Each row of numbers belongs to one of the things below and depends on some of the facts about them. Some rows are named. Which thing is each other row?

Known rows:
[-13   6  -4   2   3 -35  -7   6  -4  -8  -8  18 -13   4 -17  -2   0  -7
  15   7 -10  -2   2  10   7   3  -2 -12   4  25  -5   6 -20  17  -2   2
 -32  -2 -31  10  14] : napla
[ 14  26   6  21   4  14  19  -9  11   8   8  -4   6  -1  10  -4  10  11
  14  -1 -14 -17  16 -22 -25  -4   3   0 -16  -3  -5  -2 -12   0   2 -12
   6   0   8  -1  15] : dodin
[ 10  -3   5  -1   3  10  22  -6   4   3   4   2   1  -5  11  -6  -4   4
  -5  -1  -2   7   7   7 -16   2  -5   6 -10  -7   0   3 -11   8  -5  -1
   5  -1  13  -2  19] : trutel
[  2   0   0   2   9   7   9 -10   0   5   7  -9   5   0   4   7  -5   8
   6   4   2   1   2  -1 -11  -1  -3  -1  -6  -1   5   1   1   1   5   3
  -2   0   3  -1   1] : zatruk
[ -8   0   2   3 -18  -4 -22  14   1  -3  -9   3  -6   2  -8  -4  13 -11
 -14  -7   3  -7 -10  -4  14  -3  10  -2  20  -6  -8  -7  14 -23  -2 -12
  15   4   1   1 -16] : muflel
[-10  -3   8   3 -10  -1   4   4 -12  -7   0  -6  -2   9 -29  -3  12 -10
  -6 -10  -2  -8  -7 -16 -19  -5  28 -14  22  -1  -8  -9  18 -13   0 -13
 -13   6  16  11  15] : vebro
[  3   2  -6  -3  10   5  -6  -3  -4   1   6 -14  10   0   9   3 -11   9
   4   1   0   4   1   2  20   2  -7   3  -5  -1   9  -4   6   1   5   5
   6   1  -8  -7 -14] : breteplok
[  9   0   1  -5   6   9  -8   0   3   6   2   0   5   0  18  -4  -4  11
  -1   1   2   1  -2  18  14   1  -8  10  -6  -4   3   2  -2   0   0   7
  23   1   2  -8 -17] : zepal
[ -7 -19   7 -27  14  -7  -3  -5   4   2   5   0   1   2  18  -9  -5  16
  -6   3   6  12  -5  46  24  -1  -2   4   3  -2   7   3  -5  -9  -5   8
  27   5   8 -10 -12] : puso
[ 7 -2  3 -3  7 10  2 -5  3  4  4  0  4  0 10  0  1  8  3  3  4 -3  2  6
 -3 -1 -3  7 -7 -1  3  4 -1  3  1  6 12  0  7 -5 -6] : flipam
[  8  -8  -2   1   7   5  15  -5  -2  -1   6  -2   3  -3   9   2  -8   1
   4   2   0   9   4  -3 -17   1  -7   4  -7   1   5   4  -1  13  -1   0
   4  -1   6  -1   9] : vifludem
[  5  -1   8  -1   6   4  23  -9   7   3   7  -1   1  -3  12  -9   2   9
   2   0  -5   5   9   7 -18  -1   1   1  -8  -4   0   2 -12   0  -5  -6
   8   2  13  -2  20] : stugrul
[ 10   3  13  -6  11  14  23 -10  -5   6   7  -4   8   5  -1 -12  -2  15
  -2  -5  -6  -1   5  18 -18   0  12   0  -8  -8  -3  -1  -5   4  -2   4
  -5   2  23   2  24] : mebra
[  7  -6  -4   1   7   4   9  -6  -1   2   7  -4   3  -2  10   5  -9   3
   1   3   1   7   2   3 -10   1 -10   2  -3   1   6   3   0   7   2   1
   6   0   1  -2   0] : robros
[  1  -7 -10 -15 -21  11 -29  13   1   9 -20 -13 -14   0 -30   4  20 -15
 -21 -11   6  -9 -17 -29   7   7   4  -5   8 -10  -8   3  17 -33  -3  -7
  -9  -4  10  -2 -33] : vuge
[ -9   5   0  -3   1 -28 -13  10  -2  -9 -12  26 -13   3 -11  -8   5  -6
  12   6  -8  -6   0  14  13   4  -1  -3   2  22  -7   9 -22  19  -5   6
 -21  -2 -24   6   5] : rezelus
[  0   4  -4  -2  11   2  -5  -5  -2   1   7 -15  11   1   9   2 -10  11
   7   1   0   3   2   4  20   0  -4   0  -5   0   9  -5   6  -1   6   5
   6   2  -8  -8 -14] : stirur
[-13  15   2  -5   2 -32 -23   9   1  -5 -12  22 -10   6 -10 -12   7   2
  11   5 -10 -10  -1  25  33   3   1  -5   2  20  -8   5 -22   7  -4   8
 -16  -1 -27   3  -5] : zeklilu
[ 9 -5  1 -4  6  9  4 -2  3  3  4  1  4 -1 15  0 -3  6  3  2  3  1  1  9
 -5  0 -7  8 -6 -1  3  5 -3  6 -1  4 17  1  6 -4 -6] : gerek
[ 10   1   2  -4   7   7  -7   0   4   7   2  -1   4   0  18  -5  -2  11
   0   1   1  -1   0  18  13   0  -7   9  -6  -4   2   3  -3  -2   0   4
  26   2   1  -8 -18] : flikon

Some facts about the things:
π(gitri, vuge); π(luske, defum); π(defum, trekel); π(vakli, verur); π(stales, flonom)
π(plukogok, metoku); π(lebar, napla); π(nabam, tradruk); π(zeklilu, zovak); π(zotor, flapil)
π(trutel, rifus); π(zovak, vakli); π(klisutra, fliko); π(kludro, nuklor); π(brato, valo)
π(puso, droflak); π(vudrek, klaklik); π(fezo, skobrus); π(grobom, skekaskar); π(trono, vameklur)
π(tradruk, metrun); π(grastu, luske); π(flipam, vaplu); π(mafun, bruplu); π(klegretrur, bokegri)
π(droflak, voflen); π(plubrul, teklek); π(plobom, gitri); π(vifludem, ludrir); π(napla, zeklilu)
π(flikon, lebar); π(klaklik, nabam); π(metoku, plazuk); π(lestis, trogir); π(zepal, lestis)
π(plebrefan, grobom); π(flapil, plutriba); π(robros, lusta); π(dreklodral, klegretrur); π(nuklor, puso)
π(stugrul, fezo); π(trekel, plobom); π(ziflufak, grogras); π(pliril, plubrul); π(skekaskar, brales)
π(faflim, skezar); π(fofin, stosuk); π(skobrus, vegro); π(daskir, stirur); π(lusta, foplor)
π(gerek, mafun); π(voflen, stugrul); π(vuge, drezek); π(flasik, dodin); π(bruplu, zatruk)
π(toplak, trono); π(vameklur, fiflam); π(skapi, flikon); π(fiflam, daskir); π(metrun, grastu)
π(mebra, vebro); π(beflon, flipam); π(rifus, fofin); π(brales, mebra); π(stirur, ziflufak)
π(liper, dreklodral); π(rezelus, brato); π(fovol, stales); π(fliko, plukogok); π(plutriba, plebrefan)
π(drezek, tranor); π(ludrir, fovol); π(vegro, flasik); π(bokegri, klisutra); Θ(grogras, a)
Θ(gitri, c); Θ(vinon, b); Θ(dubistu, b); Θ(luske, b); Θ(defum, a)
Θ(vakli, a); Θ(stales, b); Θ(plukogok, a); Θ(lebar, a); Θ(nabam, a)
Θ(funir, b); Θ(zeklilu, c); Θ(zotor, b); Θ(trutel, a); Θ(zovak, a)
Θ(klisutra, a); Θ(kludro, a); Θ(braskar, c); Θ(brato, c); Θ(lovi, b)
Θ(puso, a); Θ(vudrek, a); Θ(tinage, a); Θ(fezo, a); Θ(grobom, b)
Θ(trono, a); Θ(tradruk, b); Θ(grastu, b); Θ(vedrem, c); Θ(zatruk, a)
Θ(flipam, a); Θ(verur, c); Θ(mafun, b); Θ(klegretrur, a); Θ(kluklin, c)
Θ(stepus, a); Θ(droflak, b); Θ(plubrul, a); Θ(plobom, a); Θ(foplor, a)
Θ(vifludem, a); Θ(napla, c); Θ(tranor, a); Θ(flikon, a); Θ(klaklik, a)
Θ(metoku, a); Θ(lestis, a); Θ(zepal, a); Θ(flagi, a); Θ(dodin, a)
Θ(plebrefan, a); Θ(flapil, a); Θ(robros, a); Θ(dreklodral, a); Θ(nuklor, b)
Θ(stugrul, a); Θ(trekel, a); Θ(ziflufak, c); Θ(pliril, a); Θ(skekaskar, b)
Θ(faflim, a); Θ(fofin, c); Θ(laban, b); Θ(skobrus, a); Θ(stosuk, b)
Θ(daskir, c); Θ(lusta, a); Θ(trogir, a); Θ(gerek, a); Θ(voflen, a)
Θ(vuge, b); Θ(flasik, a); Θ(bruplu, b); Θ(vaplu, a); Θ(muflel, b)
Θ(valo, a); Θ(toplak, c); Θ(vameklur, a); Θ(skapi, b); Θ(flonom, a)
Θ(drorol, a); Θ(fiflam, b); Θ(metrun, b); Θ(mebra, a); Θ(beflon, a)
Θ(rifus, a); Θ(brales, a); Θ(breteplok, a); Θ(stirur, a); Θ(liper, a)
Θ(rezelus, c); Θ(teklek, a); Θ(fovol, a); Θ(fliko, a); Θ(plutriba, a)
Θ(drezek, b); Θ(ludrir, a); Θ(sopluk, a); Θ(plazuk, a); Θ(dratan, c)
Θ(vebro, b); Θ(vegro, a); Θ(bokegri, b); Θ(skezar, a); Δ(grogras, 662)
Δ(gitri, 348); Δ(vinon, 917); Δ(dubistu, 704); Δ(luske, 917); Δ(defum, 662)
Δ(vakli, 752); Δ(stales, 348); Δ(plukogok, 348); Δ(lebar, 704); Δ(nabam, 917)
Δ(funir, 752); Δ(zeklilu, 662); Δ(zotor, 752); Δ(trutel, 752); Δ(zovak, 917)
Δ(klisutra, 662); Δ(kludro, 955); Δ(braskar, 704); Δ(brato, 662); Δ(lovi, 348)
Δ(puso, 662); Δ(vudrek, 917); Δ(tinage, 662); Δ(fezo, 704); Δ(grobom, 662)
Δ(trono, 348); Δ(tradruk, 704); Δ(grastu, 917); Δ(vedrem, 917); Δ(zatruk, 955)
Δ(flipam, 704); Δ(verur, 752); Δ(mafun, 704); Δ(klegretrur, 662); Δ(kluklin, 752)
Δ(stepus, 955); Δ(droflak, 662); Δ(plubrul, 752); Δ(plobom, 752); Δ(foplor, 955)
Δ(vifludem, 348); Δ(napla, 955); Δ(tranor, 955); Δ(flikon, 662); Δ(klaklik, 752)
Δ(metoku, 704); Δ(lestis, 917); Δ(zepal, 662); Δ(flagi, 348); Δ(dodin, 752)
Δ(plebrefan, 348); Δ(flapil, 752); Δ(robros, 955); Δ(dreklodral, 348); Δ(nuklor, 348)
Δ(stugrul, 752); Δ(trekel, 348); Δ(ziflufak, 662); Δ(pliril, 704); Δ(skekaskar, 955)
Δ(faflim, 662); Δ(fofin, 662); Δ(laban, 955); Δ(skobrus, 348); Δ(stosuk, 752)
Δ(daskir, 704); Δ(lusta, 662); Δ(trogir, 955); Δ(gerek, 704); Δ(voflen, 662)
Δ(vuge, 662); Δ(flasik, 955); Δ(bruplu, 955); Δ(vaplu, 955); Δ(muflel, 662)
Δ(valo, 662); Δ(toplak, 955); Δ(vameklur, 955); Δ(skapi, 348); Δ(flonom, 704)
Δ(drorol, 752); Δ(fiflam, 955); Δ(metrun, 917); Δ(mebra, 752); Δ(beflon, 348)
Δ(rifus, 917); Δ(brales, 955); Δ(breteplok, 917); Δ(stirur, 917); Δ(liper, 752)
Δ(rezelus, 704); Δ(teklek, 348); Δ(fovol, 348); Δ(fliko, 917); Δ(plutriba, 955)
Δ(drezek, 917); Δ(ludrir, 955); Δ(sopluk, 704); Δ(plazuk, 917); Δ(dratan, 955)
Δ(vebro, 348); Δ(vegro, 704); Δ(bokegri, 704); Δ(skezar, 752)

Which thing is each row?
No name comes twice in this set of rows, the named rows included.
[ 4  2  5 -4  8 11  2 -7  4  6  4 -3  6  1  6  2  3 11  7  2  3 -7  2  5
 -2 -3  1  5 -8 -3  2  4 -1 -3  2  6  8  0 10 -4 -5] | flonom
[ 17  -4  -4 -15   0  26  14  -8   4  14  -6 -10  -3  -5 -12   5   3   1
 -12  -4   3   5   2 -17 -21   9  -6   5 -22 -12   0  10  -5  -3  -4   8
 -23 -10  22  -3   6] | plobom
[ 26 -10   3  -1   6  11  25   0  -7   2   7   2   0   0  14 -16  -7   4
  -6  -5 -11  14   3  13 -28   6  -6   7  -7  -2  -1   4  -9  21  -7  -5
  16   2  13   0  21] | liper
[ 20  -2   2  -6  10  12  -6   3  -5   7   4  -2   6   5  17 -12  -3  13
  -1  -3  -6   0  -3  25   6   3  -6   8  -4   0   1   2  -2   6  -1   3
  30   4   3  -7 -17] | klegretrur
[-13  -2  -7   6 -15  -8 -19  12  -7  -9  -4  -9  -3   2 -13   2   2 -15
  -8  -7   0   2  -9 -16  17  -1   7  -9  21  -3  -1 -13  21 -17   2 -15
   3   4 -10   2 -14] | vinon
[ -9   0   7   7 -22  -2   7   6   3  -4  -6   3  -9  -2 -18  -4  16 -15
 -15  -9  -1  -3  -1 -19 -17  -3  18  -8  14  -9 -11  -7   7 -20  -6 -18
  -8   1  14   8  19] | stosuk
[ 16  19   2  19   6  14   1  -3   8   6   6  -3   7   1  16  -1   9  10
  18   2  -9 -21   9 -13 -13  -5  -3   4 -10   4  -2   1  -5   1   4  -9
  23   3  -1  -4 -10] | vegro
[-17  11  -2  -3   9  -5  -9 -11  10   2   7 -16   9  -3   6  12  -5  13
  12   5   6  -4   6  -7  29  -5   0  -2  -7  -3  10  -6   3 -18   8   7
  -1   0  -8  -9 -15] | plazuk
[ 15   4  -2 -10   1  23 -13  -1   1  13  -5  -3   8  -1   2   5  -4   7
  -9  -1  10  -3  -5   4  16   5  -8  14 -14 -13   2   4   5  -1   4  20
  -1  -6   6  -7 -21] | defum
[-20 -19   6 -12 -12 -17 -17  11   1  -8  -5   3 -11   2  -3  -9  11  -8
 -16  -5   4   5 -13  21  21  -4  13  -7  28  -3  -5  -6  12 -26  -8 -13
  22   9   5   0 -11] | droflak
[ -6 -15  -3  11 -19  -8   3  12  -5 -12  -3   3 -11  -3  -9   0   7 -23
 -10  -5   0   7  -6 -22 -20  -1   6  -7  21   1  -4  -4  11  -3  -6 -23
   5   3   2   8   8] | skapi
[  6   7   4  -6   7   9  -9  -4   5   9   2  -4   8   2  11  -1   1  15
   2   1   2  -7   0  14  16  -1  -2   7  -8  -6   1   1  -1  -7   3   8
  16   1   5  -8 -18] | valo
[ -7   3  -8   7 -22   2 -23  14 -11  -6 -10  -5   3   0 -21  10  -4 -21
 -19  -8  10   4 -13 -26  21   1   5  -1  15 -12  -2 -12  28  -7   7   1
 -15  -3 -10   4 -14] | luske

Now the same things, written a new way:
Some rows with their names:
[  6   0 -14   1  -2 -27   3  -9   2 -20 -26  12   1  -6  -4] : lovi
[ 10  -4   1   7   1   8   7  12 -10 -13   9   2  12   9 -19] : trogir
[-26   1   9 -13   0   4   3   1  -5 -22  26  -2  11 -20   3] : defum
[ 11  -3   1   7   1   8   7  10 -10 -13   9   1  14   9 -21] : foplor
[-20   4 -13  -6  -2 -23  -3 -15   9 -16 -21   9  10  -2  -8] : drezek
[-34   5   7  -9  -1  10   1   3   2 -17  22  -3  16  -7   8] : plobom
[  4   3   6  -5   0  11   3   0  -5  12   8  -8 -13  -2   1] : flikon
[  2  -2 -11  -4   5 -25   1  -9   3   9 -37   3  26 -11  28] : nuklor
[  6  -1   3  -2  -6   3  -2  11  -8  25  -5 -17  56 -10  28] : skobrus
[  4  -3   3  -2  -5   5  -4  13  -3  27 -10 -19  68  -2  24] : fezo
[  8 -10   6   8  11  -2 -13  -4  13  19   1  10 -40 -12  26] : daskir
[  6   3   0   5 -12   5   1   6  -8 -15  13  -3   1   1 -21] : teklek
[  9  -3   2   7   1   9   7  11 -10 -12   8   1  11   9 -17] : stepus
[ 14  -6   4  -8  -6   1  -2  13  -7  28 -10 -21  54 -15  22] : voflen
[-6  5  4 -2 -4 13  0  4  1  5  9 -9  1  8  2] : trutel
[ 4 -3  5  2  9 11  6  9 -9 10  4 -3 24  5 11] : kludro
[  0   4   1   1 -11   9   0   8  -1 -12  11  -7  -3  10 -21] : drorol
[ 22  21 -16   6  19  -1   3 -16  16   6 -40  10 -23  -7  10] : bokegri
[-6  4  3 -2 -7 12  0  6  0  0  9 -8  1  9 -6] : plubrul
[  0   0 -12  -2   5 -23   3 -12   3  -6 -28  11   1  -6  11] : stales

Which thing is each row?
No name comes twice in this set of rows, the named rows included.
[ -5   0 -11  -5   6 -18   2 -12   8  -2 -30   9   7   1   6] | mafun
[  3   2   0   1 -13   6   0  10  -1 -12   8  -7   7   8 -23] | dodin
[-27   1  -8  -9   9 -21   2 -13   9 -20 -17  14  17 -10  14] | tradruk
[ 21 -15   7   4   6  -9 -12  -2   9   7   3  10 -50 -25  15] | ziflufak
[-14 -15  -4  -6  12 -22  11 -15  -6  17 -25  17 -15  32  14] | skekaskar
[ -9   8   1  -1 -11  10  -5   1   0   1  14 -10   9   9 -18] | lestis
[ 14 -18   8  12  19  -5  -7   3   7  11  -1  17 -25 -17  29] | toplak
[ 13  16   1   6   5  19   3  -1  -2  12   7  -6 -10  -6   9] | dreklodral
[ 8 -6  4  3  5  8  5 13 -9 10 -3 -6 39  2  7] | flasik
[ 34  22  -1   5  11  27   4  -3   3  15  -1  -8 -38 -12  -2] | klisutra
[ 10  -7 -13   4   9 -24   8  -4   1 -20 -32  17  11   1  -9] | laban
[-18   0   8  -7  -7  12   2  -1  -4  19  13  -8 -16  26   3] | flapil
[-5  4  2  1 -4 11  0  4 -2  3 10 -6  9  9 -9] | flipam

